Below are the code and all the weights of a small trained network. Each question names an input and a target symbol and asks about switching units off, where a switched-off unit gives its printed mean instead of its output.

import numpy as np


def w(rows, s, z=0):
    codes = np.array(rows[::2]) - 128.0
    scale = np.full(codes.shape[1], s)
    scale[-1] = z or s
    return codes * scale


def norm(h):
    return h / np.sqrt((h * h).mean(-1, keepdims=True) + 1e-5)


def f(y):
    return y / 2 * (1 + np.tanh(0.7978845608 * (y + 0.044715 * y**3)))


def softmax(a):
    e = np.exp(a - a.max(-1, keepdims=True))
    return e / e.sum(-1, keepdims=True)


def log_softmax(a):
    a = a - a.max(-1, keepdims=True)
    return a - np.log(np.exp(a).sum(-1, keepdims=True))


def net(x, mask):
    ids = ['ΓΘΣαβδεηλμπω'.index(c) for c in x.split()]
    T = len(ids)
    res = E[ids] + P[:T]
    u = 0
    for l in range(2):
        q, k, v = (norm(res) @ M[l].T for M in (Q, K, V))
        z = softmax(np.where(np.tri(T) > 0, q @ k.T / 3**0.5, -1e9)) @ v
        res = res + np.where(mask[u], z, O[l][:, -1]) @ O[l][:, :-1]
        u += 1
        y = f(norm(res) @ A[l][:, :-1].T + A[l][:, -1])
        res = res + np.where(mask[u : u + 8], y, B[l][:, -1]) @ B[l][:, :-1]
        u += 8
    return log_softmax(norm(res)[-1] @ U[:, :-1].T + U[:, -1])


Q, K, V, O, A, B = {}, {}, {}, {}, {}, {}
E = w([
[147,228,187,128],'Γ',
[253,135,79,103],'Θ',
[113,169,109,129],'Σ',
[148,107,122,202],'α',
[102,128,196,116],'β',
[165,170,180,127],'δ',
[110,194,195,131],'ε',
[142,212,105,133],'η',
[129,148,172,122],'λ',
[143,99,101,81],'μ',
[129,144,165,124],'π',
[47,94,42,142],'ω',
],0.02)
P = w([
[251,246,197,170],'0',
[244,239,158,154],'1',
[226,228,123,148],'2',
[235,206,113,144],'3',
[223,204,84,141],'4',
[228,196,66,147],'5',
[228,182,56,138],'6',
[207,172,23,127],'7',
[253,191,52,131],'8',
],0.0042)
Q[0] = w([
[24,101,191,139],'0.h0',
[178,233,44,162],'0.h0',
[99,1,80,80],'0.h0',
],0.0074)
K[0] = w([
[100,162,220,122],'0.h0',
[191,78,108,133],'0.h0',
[9,158,130,114],'0.h0',
],0.011)
V[0] = w([
[108,184,166,109],'0.h0',
[152,199,190,129],'0.h0',
[117,159,90,1],'0.h0',
],0.0055)
O[0] = w([
[244,186,127,114,177],'0.h0',
[237,230,208,142,254],'0.h0',
[110,67,152,3,163],'0.h0',
],0.0045,0.0029)
A[0] = w([
[175,70,163,161,183],'0.n0',
[74,140,128,27,210],'0.n1',
[106,185,63,146,90],'0.n2',
[98,149,146,125,40],'0.n3',
[110,115,89,127,1],'0.n4',
[120,32,134,142,68],'0.n5',
[159,66,74,176,105],'0.n6',
[3,89,124,135,103],'0.n7',
],0.011,0.0044)
B[0] = w([
[2,204,172,124,154],'0.n0',
[134,212,192,65,248],'0.n1',
[133,126,194,133,253],'0.n2',
[172,56,56,124,87],'0.n3',
[117,101,114,97,88],'0.n4',
[210,145,83,160,112],'0.n5',
[44,207,42,166,156],'0.n6',
[57,130,46,80,168],'0.n7',
],0.0068,0.0022)
Q[1] = w([
[121,6,129,150],'1.h0',
[131,108,128,150],'1.h0',
[94,139,126,157],'1.h0',
],0.023)
K[1] = w([
[184,141,251,157],'1.h0',
[149,134,146,152],'1.h0',
[88,175,135,129],'1.h0',
],0.022)
V[1] = w([
[106,194,145,252],'1.h0',
[63,176,135,106],'1.h0',
[190,117,162,97],'1.h0',
],0.015)
O[1] = w([
[117,24,72,234,234],'1.h0',
[1,158,122,158,254],'1.h0',
[167,55,128,36,71],'1.h0',
],0.0098,0.0043)
A[1] = w([
[125,133,228,43,159],'1.n0',
[102,117,197,146,94],'1.n1',
[51,78,177,78,244],'1.n2',
[171,194,123,181,3],'1.n3',
[26,180,56,49,197],'1.n4',
[161,114,7,143,111],'1.n5',
[149,161,152,173,41],'1.n6',
[133,30,171,174,88],'1.n7',
],0.013,0.0044)
B[1] = w([
[127,61,56,124,204],'1.n0',
[89,129,101,113,142],'1.n1',
[89,231,83,124,153],'1.n2',
[99,176,120,133,201],'1.n3',
[102,247,183,130,254],'1.n4',
[93,131,85,96,164],'1.n5',
[111,151,134,100,175],'1.n6',
[97,94,139,85,163],'1.n7',
],0.016,0.0065)
U = w([
[105,99,75,108,148],'Γ',
[116,102,167,120,216],'Θ',
[212,199,185,185,100],'Σ',
[30,189,131,151,25],'α',
[221,116,87,109,245],'β',
[193,106,189,141,191],'δ',
[77,128,220,130,95],'ε',
[109,91,89,212,221],'η',
[107,187,143,5,73],'λ',
[119,89,166,106,215],'μ',
[181,186,10,164,2],'π',
[49,102,135,87,96],'ω',
],0.013,0.0039)

Each question gives the input, a string of symbols that net reads in full, and the target symbol t.
The units are the heads (3 rows each of Q, K, V and O) and the neurons (one row each of A and B). Each row of codes is followed by its name. A weight is (code - 128) times the scale printed after its matrix; where a second scale follows, it is the last column's (O, A, B and U).
mask holds one flag per unit, layer by layer, with each layer's heads first. A switched-off unit (its flag False) gives its mean, the last column of its rows in O or B, instead of its output. The means were averaged over made-up inputs and are rounded, as every weight is.
A unit's drop is (log p(t) with every unit on - log p(t) with that unit switched off) / (log p(t) with every unit on - log p(t) with every unit switched off).
The circuit of an input: a set's keep is (log p(t) with only the set's units on - log p(t) with every unit switched off) / (log p(t) with every unit on - log p(t) with every unit switched off). Starting from the 12 units with the biggest drops (on a tie, the unit counted first), units are removed one at a time, each time the one whose removal leaves the highest keep (on an exact tie, the one counted first), for as long as the keep stays at least 0.8.
units of the circuit, in order: the units of the circuit, biggest drop first
k most important neurons: the k neurons with the biggest drops, biggest first
k most important neurons of layer l: the k neurons of layer l with the biggest drops, biggest first
drop of u: that unit's drop, to one decimal
input Γ Θ Γ Γ δ μ η β α, target η: most important neuron of layer 0 -> 0.n1
input Γ Θ Γ δ, target β: units of the circuit, in order -> 1.h0, 1.n0
input Θ π Γ, target β: units of the circuit, in order -> 1.h0, 1.n0, 1.n4
input λ λ β β, target ω: 2 most important neurons -> 1.n7, 0.n0
input δ μ α Θ δ, target β: 3 most important neurons -> 0.n7, 0.n1, 1.n4
input μ Γ π δ α ε β ε, target η: units of the circuit, in order -> 0.n6, 1.h0
input μ η λ Σ, target λ: 2 most important neurons -> 0.n2, 1.n0
input Γ Γ Θ Θ ε, target β: units of the circuit, in order -> 1.h0, 1.n0, 1.n4
input Γ Γ Γ δ Σ, target Γ: 2 most important neurons -> 1.n5, 1.n4
input Γ Θ α Σ, target η: 2 most important neurons -> 0.n6, 0.n0
input Γ Γ Σ, target Γ: 3 most important neurons -> 1.n4, 1.n5, 1.n7
input Γ η ε, target ε: 4 most important neurons of layer 0 -> 0.n1, 0.n6, 0.n7, 0.n0
input η ε Θ Γ Γ π, target β: units of the circuit, in order -> 1.h0, 1.n0
input λ Σ α ε π μ Γ Γ, target λ: units of the circuit, in order -> 1.h0
input η π δ Γ η π ε, target ε: 2 most important neurons -> 1.n7, 1.n0
input μ π Γ η, target λ: 2 most important neurons -> 0.n2, 1.n0
input Γ μ δ Γ η η β, target λ: 2 most important neurons of layer 0 -> 0.n2, 0.n6
input μ Γ λ ω μ Θ, target α: 2 most important neurons -> 0.n1, 0.n6
input η η ε Γ π Γ, target Σ: 2 most important neurons of layer 0 -> 0.n6, 0.n0
input β Γ λ β Γ, target Σ: most important neuron -> 1.n4
input Θ π η, target β: drop of 0.n2 -> 0.4
input μ Σ α Γ η η, target η: drop of 0.n6 -> 1.4
input η μ η η π ε η, target λ: drop of 1.n0 -> 0.1
input μ ε Γ Γ μ Γ β, target λ: drop of 0.n1 -> 0.0
